Here is a tiny trained network, its code and every weight. The questions are about switching its units off for an input and a class, where a switched-off unit gives its printed mean instead of its output.

import numpy as np


def w(rows, s, z=0):
    codes = np.array(rows[::2]) - 128.0
    scale = np.full(codes.shape[1], s)
    scale[-1] = z or s
    return codes * scale


def norm(h):
    return h / np.sqrt((h * h).mean(-1, keepdims=True) + 1e-5)


def f(y):
    return y / 2 * (1 + np.tanh(0.7978845608 * (y + 0.044715 * y**3)))


def log_softmax(a):
    a = a - a.max(-1, keepdims=True)
    return a - np.log(np.exp(a).sum(-1, keepdims=True))


def net(x, mask):
    res = np.array(x, float).reshape(1, 2) / 4 @ E
    u = 0
    for l in range(3):
        y = f(norm(res) @ A[l][:, :-1].T + A[l][:, -1])
        res = res + np.where(mask[u : u + 6], y, B[l][:, -1]) @ B[l][:, :-1]
        u += 6
    return log_softmax(norm(res)[-1] @ U[:, :-1].T + U[:, -1])


A, B = {}, {}
E = w([
[149,195,47,253,192,161,141,136,68],'x0',
[65,185,102,72,209,117,189,160,225],'x1',
],0.013)
A[0] = w([
[119,114,126,141,100,131,45,155,30,125],'0.n1',
[154,219,67,146,162,175,150,77,89,160],'0.n2',
[62,69,167,109,64,100,20,228,2,141],'0.n3',
[71,155,110,71,169,110,134,184,190,251],'0.n4',
[149,68,41,176,150,99,93,95,167,65],'0.n5',
[127,113,161,111,54,127,174,110,204,140],'0.n6',
],0.0068,0.0025)
B[0] = w([
[155,117,153,168,52,150,222,141,253,202],'0.n1',
[62,65,228,156,176,94,119,205,124,217],'0.n2',
[115,129,89,172,22,216,227,78,166,237],'0.n3',
[217,78,179,189,46,138,146,10,137,255],'0.n4',
[61,151,169,122,126,134,161,179,82,132],'0.n5',
[149,153,75,122,181,188,134,160,30,195],'0.n6',
],0.0076,0.0068)
A[1] = w([
[216,114,197,76,180,36,36,73,95,190],'1.n1',
[141,188,73,163,120,186,175,145,154,193],'1.n2',
[105,187,108,33,208,121,210,109,238,52],'1.n3',
[85,116,134,59,72,112,54,158,161,165],'1.n4',
[91,114,160,2,95,120,89,180,157,126],'1.n5',
[184,125,73,119,116,170,95,29,45,3],'1.n6',
],0.012,0.0017)
B[1] = w([
[78,144,129,104,174,105,163,208,96,166],'1.n1',
[137,138,131,70,176,67,84,102,143,217],'1.n2',
[181,103,109,192,9,138,124,35,156,254],'1.n3',
[94,149,116,156,202,128,127,127,46,180],'1.n4',
[117,134,89,80,194,165,134,113,45,214],'1.n5',
[139,125,139,99,99,91,109,85,200,176],'1.n6',
],0.016,0.0082)
A[2] = w([
[133,185,33,185,212,116,118,104,88,22],'2.n1',
[86,119,115,15,162,156,187,71,134,196],'2.n2',
[88,139,156,42,159,101,149,174,248,93],'2.n3',
[87,159,81,126,128,141,42,110,145,188],'2.n4',
[116,88,138,71,85,140,186,163,78,6],'2.n5',
[76,127,150,118,161,89,207,132,210,175],'2.n6',
],0.016,0.0014)
B[2] = w([
[7,179,73,73,179,74,120,98,138,215],'2.n1',
[56,164,150,161,191,53,106,189,147,248],'2.n2',
[170,54,205,138,125,210,184,209,52,157],'2.n3',
[118,82,130,253,69,157,125,163,8,127],'2.n4',
[95,167,80,159,189,96,121,104,133,190],'2.n5',
[154,101,175,102,124,123,153,165,88,176],'2.n6',
],0.016,0.011)
U = w([
[40,164,90,135,227,64,126,114,82,209],'0',
[195,94,119,142,38,129,138,4,179,222],'1',
[158,77,213,114,160,117,182,199,76,139],'2',
[170,138,49,123,113,214,84,146,84,14],'3',
[193,147,88,103,151,177,80,152,109,2],'4',
],0.011,0.004)

Each question gives the input, the list of numbers given to net, and the class t.
The units are the neurons (one row each of A and B). Each row of codes is followed by its name. A weight is (code - 128) times the scale printed after its matrix; where a second scale follows, it is the last column's (A, B and U).
mask holds one flag per neuron, layer by layer. A switched-off neuron (its flag False) gives its mean, the last column of its row in B, instead of its output. The means were averaged over made-up inputs and are rounded, as every weight is.
A unit's drop is (log p(t) with every unit on - log p(t) with that unit switched off) / (log p(t) with every unit on - log p(t) with every unit switched off).
top k neurons: the k neurons with the biggest drops, biggest first
k most important neurons of layer l: the k neurons of layer l with the biggest drops, biggest first
drop when u is switched off: that unit's drop, to one decimal
input [-2,-2], class 2: most important neuron of layer 2 => (2.n3)
input [2,-3], class 2: top 2 neurons => (1.n3, 0.n1)
input [0,-1], class 2: 2 most important neurons of layer 1 => (1.n3, 1.n2)
input [2,3], class 2: top 3 neurons => (0.n4, 0.n2, 1.n3)
input [0,3], class 2: 3 most important neurons of layer 0 => (0.n4, 0.n1, 0.n3)
input [3,2], class 2: 2 most important neurons of layer 0 => (0.n6, 0.n2)
input [2,-4], class 1: top 2 neurons => (2.n2, 1.n1)
input [0,-3], class 2: 3 most important neurons of layer 1 => (1.n3, 1.n2, 1.n5)
input [-8,-7], class 0: top 2 neurons => (0.n4, 1.n3)
input [-1,-2], class 2: top 2 neurons => (1.n3, 1.n2)
input [1,-2], class 2: top 2 neurons => (1.n3, 0.n4)
input [-1,-1], class 2: top 2 neurons => (1.n3, 2.n3)
input [2,2], class 2: 2 most important neurons of layer 1 => (1.n5, 1.n3)
input [3,7], class 1: drop when 1.n3 is switched off => 0.8
input [-1,7], class 1: drop when 1.n3 is switched off => 0.3
